Below are the code and all the weights of a small trained network. Each question names an input and a target symbol and asks about switching units off, where a switched-off unit gives its printed mean instead of its output.

import numpy as np


def w(rows, s, z=0):
    codes = np.array(rows[::2]) - 128.0
    scale = np.full(codes.shape[1], s)
    scale[-1] = z or s
    return codes * scale


def norm(h):
    return h / np.sqrt((h * h).mean(-1, keepdims=True) + 1e-5)


def f(y):
    return y / 2 * (1 + np.tanh(0.7978845608 * (y + 0.044715 * y**3)))


def softmax(a):
    e = np.exp(a - a.max(-1, keepdims=True))
    return e / e.sum(-1, keepdims=True)


def log_softmax(a):
    a = a - a.max(-1, keepdims=True)
    return a - np.log(np.exp(a).sum(-1, keepdims=True))


def net(x, mask):
    ids = ['αεζηθλξπστφ'.index(c) for c in x.split()]
    T = len(ids)
    res = E[ids] + P[:T]
    r = norm(res)
    for j in range(2):
        rows = slice(3 * j, 3 * j + 3)
        q, k, v = (r @ M[0][rows].T for M in (Q, K, V))
        z = softmax(np.where(np.tri(T) > 0, q @ k.T / 3**0.5, -1e9)) @ v
        o = O[0][rows]
        res = res + np.where(mask[j], z, o[:, -1]) @ o[:, :-1]
    y = f(norm(res) @ A[0][:, :-1].T + A[0][:, -1])
    res = res + np.where(mask[2:10], y, B[0][:, -1]) @ B[0][:, :-1]
    return log_softmax(norm(res)[-1] @ U[:, :-1].T + U[:, -1])


Q, K, V, O, A, B = {}, {}, {}, {}, {}, {}
E = w([
[177,162,116,99,137],'α',
[166,162,112,102,138],'ε',
[178,152,110,113,116],'ζ',
[184,146,133,147,97],'η',
[201,150,161,113,144],'θ',
[183,145,147,125,152],'λ',
[122,177,68,139,92],'ξ',
[172,149,183,117,93],'π',
[146,151,134,171,120],'σ',
[162,116,91,153,161],'τ',
[124,34,54,183,7],'φ',
],0.014)
P = w([
[166,254,68,118,137],'0',
[131,216,108,189,90],'1',
[88,156,146,175,83],'2',
[55,92,144,126,97],'3',
[45,77,136,113,107],'4',
[27,77,132,92,122],'5',
],0.0029)
Q[0] = w([
[151,203,163,47,27],'h1',
[1,21,115,131,155],'h1',
[101,112,128,63,64],'h1',
[47,26,96,67,101],'h2',
[129,121,168,161,84],'h2',
[27,38,172,95,190],'h2',
],0.0077)
K[0] = w([
[101,47,154,86,145],'h1',
[181,253,128,110,146],'h1',
[149,130,149,113,148],'h1',
[217,246,188,126,142],'h2',
[97,156,104,171,185],'h2',
[187,254,108,103,112],'h2',
],0.0097)
V[0] = w([
[89,140,126,53,89],'h1',
[165,121,45,157,152],'h1',
[161,103,254,35,239],'h1',
[206,79,190,117,55],'h2',
[157,180,181,238,218],'h2',
[71,196,188,200,109],'h2',
],0.0065)
O[0] = w([
[134,203,109,75,141,88],'h1',
[134,52,150,88,167,193],'h1',
[148,155,59,201,186,2],'h1',
[169,113,214,201,74,158],'h2',
[69,105,121,156,206,203],'h2',
[2,216,158,106,150,152],'h2',
],0.0079,0.0049)
A[0] = w([
[137,161,204,83,120,247],'n1',
[95,138,144,218,95,143],'n2',
[51,25,63,182,130,46],'n3',
[127,183,98,68,165,251],'n4',
[190,73,71,163,141,112],'n5',
[1,147,144,148,146,134],'n6',
[34,177,133,150,175,120],'n7',
[121,100,238,181,74,162],'n8',
],0.0069,0.0012)
B[0] = w([
[59,80,137,204,23,246],'n1',
[49,152,76,75,63,165],'n2',
[137,130,45,73,52,180],'n3',
[114,183,136,100,119,182],'n4',
[27,115,160,148,165,179],'n5',
[167,109,254,75,193,238],'n6',
[114,99,233,165,133,208],'n7',
[99,111,22,103,208,252],'n8',
],0.0056,0.0032)
U = w([
[147,192,63,33,184,168],'α',
[224,87,156,119,77,176],'ε',
[100,79,119,134,91,26],'ζ',
[94,8,89,72,194,20],'η',
[105,225,131,233,56,153],'θ',
[54,165,107,42,77,69],'λ',
[1,129,228,128,166,255],'ξ',
[100,77,115,162,66,134],'π',
[122,104,119,183,172,133],'σ',
[138,132,115,127,139,8],'τ',
[159,122,133,219,165,195],'φ',
],0.0076,0.0017)

Each question gives the input, a string of symbols that net reads in full, and the target symbol t.
The units are the heads (3 rows each of Q, K, V and O) and the neurons (one row each of A and B). Each row of codes is followed by its name. A weight is (code - 128) times the scale printed after its matrix; where a second scale follows, it is the last column's (O, A, B and U).
mask holds one flag per unit, heads first, then neurons. A switched-off unit (its flag False) gives its mean, the last column of its rows in O or B, instead of its output. The means were averaged over made-up inputs and are rounded, as every weight is.
A unit's drop is (log p(t) with every unit on - log p(t) with that unit switched off) / (log p(t) with every unit on - log p(t) with every unit switched off).
The circuit of an input: a set's keep is (log p(t) with only the set's units on - log p(t) with every unit switched off) / (log p(t) with every unit on - log p(t) with every unit switched off). Starting from all 10 units, units are removed one at a time, each time the one whose removal leaves the highest keep (on an exact tie, the one counted first), for as long as the keep stays at least 0.8.
units of the circuit, in order: the units of the circuit, biggest drop first
unit that matters most: the unit with the biggest drop
top k neurons: the k neurons with the biggest drops, biggest first
heads that matter: for each layer, one digit per head in row order, 1 if its drop is at least 0.15 and else 0, layers parted by /
drop when u is switched off: that unit's drop, to one decimal
input ε ε ε σ σ ξ, target ξ: units of the circuit, in order => [h2 n6]
input ε τ α, target η: units of the circuit, in order => [h2]
input ε ζ τ σ ζ, target η: heads that matter => 11
input ε σ ε α ε ζ, target ε: top 2 neurons => [n8 n2]
input π τ θ θ, target η: heads that matter => 01
input λ ζ λ σ ζ, target ξ: heads that matter => 01
input η π ε ε, target θ: units of the circuit, in order => [h1 h2]
input ε ε λ π ξ, target θ: heads that matter => 11
input σ π π ε ζ, target θ: heads that matter => 10
input σ π ζ ε, target θ: heads that matter => 10
input ε ε ε, target α: units of the circuit, in order => [h1 h2]
input ζ ζ σ σ η, target ξ: heads that matter => 01
input ε θ ζ ε, target φ: heads that matter => 11
input ξ λ τ ε ε, target η: heads that matter => 11
input π ε π, target θ: heads that matter => 10
input ε ε π η, target θ: units of the circuit, in order => [h1]
input ξ η θ τ η, target η: heads that matter => 00
input θ θ ε π τ σ, target η: heads that matter => 00
input ε θ σ θ η, target ξ: top 2 neurons => [n6 n2]
input θ σ τ π, target η: unit that matters most => n8
input ε ξ τ σ, target η: top 2 neurons => [n8 n3]
input σ ε ε π θ, target θ: drop when h2 is switched off => 0.1
input ε ε σ ζ, target ξ: drop when h2 is switched off => 2.1
input τ σ ζ, target η: drop when n2 is switched off => 0.0
